Below is a small trained network, with its code and all its weights. Each question gives an input and a class and asks what happens when units are switched off, that is, made to give their printed mean instead of their output.

import numpy as np


def w(rows, s, z=0):
    codes = np.array(rows[::2]) - 128.0
    scale = np.full(codes.shape[1], s)
    scale[-1] = z or s
    return codes * scale


def norm(h):
    return h / np.sqrt((h * h).mean(-1, keepdims=True) + 1e-5)


def f(y):
    return y / 2 * (1 + np.tanh(0.7978845608 * (y + 0.044715 * y**3)))


def log_softmax(a):
    a = a - a.max(-1, keepdims=True)
    return a - np.log(np.exp(a).sum(-1, keepdims=True))


def net(x, mask):
    res = np.array(x, float).reshape(1, 7) / 4 @ E
    u = 0
    for l in range(2):
        y = f(norm(res) @ A[l][:, :-1].T + A[l][:, -1])
        res = res + np.where(mask[u : u + 9], y, B[l][:, -1]) @ B[l][:, :-1]
        u += 9
    return log_softmax(norm(res)[-1] @ U[:, :-1].T + U[:, -1])


A, B = {}, {}
E = w([
[121,126,131,120,131,127,128],'x0',
[171,56,119,89,81,153,182],'x1',
[120,149,247,192,133,95,159],'x2',
[76,166,87,146,82,86,148],'x3',
[127,128,129,128,130,129,129],'x4',
[130,128,127,131,127,128,128],'x5',
[143,129,118,149,122,132,129],'x6',
],0.011)
A[0] = w([
[155,165,47,131,131,134,114,232],'L0N1',
[90,124,199,194,162,56,212,117],'L0N2',
[187,137,206,89,114,177,183,179],'L0N3',
[174,186,152,137,255,172,5,204],'L0N4',
[127,70,212,173,125,99,171,47],'L0N5',
[39,235,88,162,100,63,85,91],'L0N6',
[122,137,101,104,66,47,227,2],'L0N7',
[90,85,96,126,47,87,193,114],'L0N8',
[106,149,86,88,115,94,79,97],'L0N9',
],0.0093,0.0039)
B[0] = w([
[88,63,111,90,154,91,199,207],'L0N1',
[213,179,144,103,67,172,60,233],'L0N2',
[138,147,91,166,193,157,75,197],'L0N3',
[62,125,100,92,2,167,174,254],'L0N4',
[73,174,169,220,218,123,139,186],'L0N5',
[184,72,120,154,209,83,130,247],'L0N6',
[91,148,145,135,69,140,171,174],'L0N7',
[80,116,141,109,90,184,68,197],'L0N8',
[100,84,137,187,143,148,159,165],'L0N9',
],0.0096,0.008)
A[1] = w([
[206,186,160,157,148,11,102,147],'L1N1',
[103,224,187,184,24,121,140,48],'L1N2',
[175,138,202,166,163,141,123,68],'L1N3',
[102,121,104,83,118,169,160,52],'L1N4',
[174,73,34,74,223,127,93,117],'L1N5',
[100,117,104,160,211,73,137,18],'L1N6',
[90,129,98,133,41,119,127,53],'L1N7',
[139,107,192,156,187,155,176,69],'L1N8',
[170,139,96,112,95,178,109,254],'L1N9',
],0.012,0.0027)
B[1] = w([
[44,64,24,44,62,112,249,210],'L1N1',
[218,141,209,112,155,152,59,255],'L1N2',
[82,87,56,120,136,112,127,198],'L1N3',
[110,134,129,173,83,76,152,191],'L1N4',
[166,185,200,151,141,141,88,235],'L1N5',
[118,172,136,174,158,164,90,161],'L1N6',
[125,106,94,81,133,111,133,199],'L1N7',
[91,119,90,166,140,42,170,150],'L1N8',
[143,168,183,142,162,113,146,195],'L1N9',
],0.011,0.0091)
U = w([
[43,89,32,33,17,112,227,233],'0',
[234,175,248,99,111,183,99,169],'1',
[73,125,56,225,249,101,142,9],'2',
],0.012,0.0014)

Each question gives the input, the list of numbers given to net, and the class t.
The units are the neurons (one row each of A and B). Each row of codes is followed by its name. A weight is (code - 128) times the scale printed after its matrix; where a second scale follows, it is the last column's (A, B and U).
mask holds one flag per neuron, layer by layer. A switched-off neuron (its flag False) gives its mean, the last column of its row in B, instead of its output. The means were averaged over made-up inputs and are rounded, as every weight is.
A unit's drop is (log p(t) with every unit on - log p(t) with that unit switched off) / (log p(t) with every unit on - log p(t) with every unit switched off).
The circuit of an input: a set's keep is (log p(t) with only the set's units on - log p(t) with every unit switched off) / (log p(t) with every unit on - log p(t) with every unit switched off). Starting from the 12 units with the biggest drops (on a tie, the unit counted first), units are removed one at a time, each time the one whose removal leaves the highest keep (on an exact tie, the one counted first), for as long as the keep stays at least 0.8.
circuit, biggest first: the units of the circuit, biggest drop first
k most important neurons: the k neurons with the biggest drops, biggest first
k most important neurons of layer l: the k neurons of layer l with the biggest drops, biggest first
drop of u: that unit's drop, to one decimal
input [2,-6,-2,-2,-2,6,5], class 0: circuit, biggest first => [L0N4]
input [7,-6,7,1,-5,1,-3], class 0: circuit, biggest first => [L1N1, L0N8]
input [0,5,8,0,4,-6,6], class 2: 2 most important neurons => [L0N5, L0N4]
input [7,0,3,2,5,-2,6], class 0: circuit, biggest first => [L1N1, L0N4]
input [4,-8,1,-1,7,-6,6], class 1: 3 most important neurons => [L0N4, L1N2, L1N1]
input [3,-2,-4,3,-5,1,-7], class 2: 3 most important neurons of layer 0 => [L0N2, L0N9, L0N1]
input [3,2,-6,0,-1,5,1], class 1: 3 most important neurons => [L0N4, L1N5, L1N1]
input [-8,0,-5,-7,7,-6,-7], class 0: 3 most important neurons of layer 0 => [L0N4, L0N6, L0N2]
input [-5,-3,1,4,-4,8,8], class 0: 2 most important neurons => [L1N1, L0N3]
input [-1,1,3,7,4,5,3], class 1: 3 most important neurons => [L1N2, L0N7, L0N8]
input [8,1,-2,-1,1,7,8], class 1: 3 most important neurons => [L0N4, L1N5, L0N5]
input [3,-1,6,4,4,6,-8], class 0: 2 most important neurons => [L1N1, L0N4]
input [-8,8,-6,-3,3,0,-4], class 1: 2 most important neurons => [L0N4, L1N5]
input [-8,-3,-2,1,-7,0,-6], class 2: circuit, biggest first => [L0N6]
input [3,-2,-8,4,-1,-1,0], class 2: 3 most important neurons of layer 0 => [L0N4, L0N2, L0N1]
input [0,5,-3,-1,-4,-5,1], class 1: drop of L0N4 => 1.8
input [1,-8,-1,-1,-2,-6,4], class 0: drop of L0N4 => 1.4
input [-4,4,1,2,6,8,-5], class 1: drop of L0N8 => 0.0
